Here is a tiny trained network, its code and every weight. The questions are about switching its units off for an input and a class, where a switched-off unit gives its printed mean instead of its output.

import numpy as np


def w(rows, s, z=0):
    codes = np.array(rows[::2]) - 128.0
    scale = np.full(codes.shape[1], s)
    scale[-1] = z or s
    return codes * scale


def f(y):
    return y / 2 * (1 + np.tanh(0.7978845608 * (y + 0.044715 * y**3)))


def log_softmax(a):
    a = a - a.max(-1, keepdims=True)
    return a - np.log(np.exp(a).sum(-1, keepdims=True))


def net(x, mask):
    res = np.array(x, float).reshape(1, 8) / 4 @ E
    y = f(res @ A[0][:, :-1].T + A[0][:, -1])
    res = res + np.where(mask, y, B[0][:, -1]) @ B[0][:, :-1]
    return log_softmax(res[-1] @ U[:, :-1].T + U[:, -1])


A, B = {}, {}
E = w([
[131,128,140,127,127,131,132,133,122,127],'x0',
[232,112,124,110,244,22,175,134,157,191],'x1',
[132,124,131,126,126,128,126,124,128,124],'x2',
[126,127,128,130,130,129,127,130,123,129],'x3',
[122,3,101,162,149,102,125,255,189,66],'x4',
[130,132,126,127,127,124,125,128,126,123],'x5',
[126,126,129,127,130,128,130,125,131,123],'x6',
[103,155,241,242,133,71,75,109,222,148],'x7',
],0.0078)
A[0] = w([
[77,49,98,164,103,159,87,201,144,42,203],'N1',
[255,130,132,92,248,45,202,114,155,193,254],'N2',
[116,184,99,60,60,198,139,79,53,137,225],'N3',
[56,168,210,210,69,147,44,83,160,133,183],'N4',
[83,175,223,234,92,106,44,96,198,145,237],'N5',
[217,163,124,82,184,87,195,87,117,203,174],'N6',
[182,64,52,49,165,139,202,179,85,115,187],'N7',
[74,155,79,77,70,220,130,110,50,85,206],'N8',
[101,35,89,146,121,148,117,227,138,37,211],'N9',
[158,130,210,198,173,33,120,122,224,179,173],'N10',
[207,78,114,113,229,53,184,194,165,136,173],'N11',
[131,172,98,40,110,184,155,72,35,141,203],'N12',
[145,18,128,199,187,56,128,241,208,85,181],'N13',
],0.0056,0.004)
B[0] = w([
[120,53,127,152,119,155,180,178,210,72,185],'N1',
[175,141,93,134,135,66,88,99,77,234,249],'N2',
[65,137,149,32,202,146,102,158,83,143,222],'N3',
[77,174,227,153,79,119,170,93,126,92,202],'N4',
[83,174,247,170,112,112,159,105,123,105,214],'N5',
[193,157,86,140,145,56,143,69,85,183,200],'N6',
[191,75,47,2,71,112,152,118,143,119,210],'N7',
[68,101,147,48,188,185,88,185,132,130,220],'N8',
[149,24,101,143,95,149,167,192,221,70,195],'N9',
[108,152,203,167,179,152,58,142,98,195,200],'N10',
[138,80,109,72,106,83,73,148,120,198,212],'N11',
[97,122,123,56,202,112,102,143,83,153,217],'N12',
[82,40,163,117,123,108,77,203,185,166,217],'N13',
],0.0068,0.011)
U = w([
[49,106,162,94,218,141,12,212,116,173,249],'0',
[193,178,44,91,161,91,173,34,65,146,108],'1',
[135,87,58,111,97,236,225,172,174,31,120],'2',
[211,76,57,86,3,72,134,138,151,147,38],'3',
[74,234,190,143,66,167,204,32,95,70,176],'4',
[195,215,154,236,152,106,103,34,93,178,86],'5',
[95,107,168,230,61,118,208,154,195,51,38],'6',
],0.0051,0.0018)

Each question gives the input, the list of numbers given to net, and the class t.
The units are the neurons (one row each of A and B). Each row of codes is followed by its name. A weight is (code - 128) times the scale printed after its matrix; where a second scale follows, it is the last column's (A, B and U).
mask holds one flag per neuron, in row order. A switched-off neuron (its flag False) gives its mean, the last column of its row in B, instead of its output. The means were averaged over made-up inputs and are rounded, as every weight is.
A unit's drop is (log p(t) with every unit on - log p(t) with that unit switched off) / (log p(t) with every unit on - log p(t) with every unit switched off).
The circuit of an input: a set's keep is (log p(t) with only the set's units on - log p(t) with every unit switched off) / (log p(t) with every unit on - log p(t) with every unit switched off). Starting from the 12 units with the biggest drops (on a tie, the unit counted first), units are removed one at a time, each time the one whose removal leaves the highest keep (on an exact tie, the one counted first), for as long as the keep stays at least 0.8.
circuit, biggest first: the units of the circuit, biggest drop first
top k neurons: the k neurons with the biggest drops, biggest first
drop when u is switched off: that unit's drop, to one decimal
input [-1,-7,8,2,2,-5,-7,-7], class 2: circuit, biggest first	N9, N1
input [-8,3,-1,-6,2,0,-3,-8], class 3: circuit, biggest first	N7
input [7,-5,6,-3,-2,1,-7,1], class 4: circuit, biggest first	N13, N4, N11
input [1,-8,3,-5,3,-1,7,-7], class 2: circuit, biggest first	N9, N1
input [4,6,-3,6,0,2,3,4], class 5: circuit, biggest first	N8, N3, N2
input [-7,1,-6,-7,1,-1,6,-5], class 3: circuit, biggest first	N7, N10
input [-8,6,7,-1,0,-3,3,2], class 5: top 2 neurons	N8, N3
input [4,5,-1,4,0,4,2,2], class 5: top 2 neurons	N8, N3
input [8,1,6,3,0,3,5,-5], class 1: drop when N13 is switched off	0.5
input [-1,-8,2,3,3,-6,-4,-2], class 2: drop when N1 is switched off	0.1
input [5,6,6,-5,5,-4,-6,0], class 3: drop when N10 is switched off	-0.1
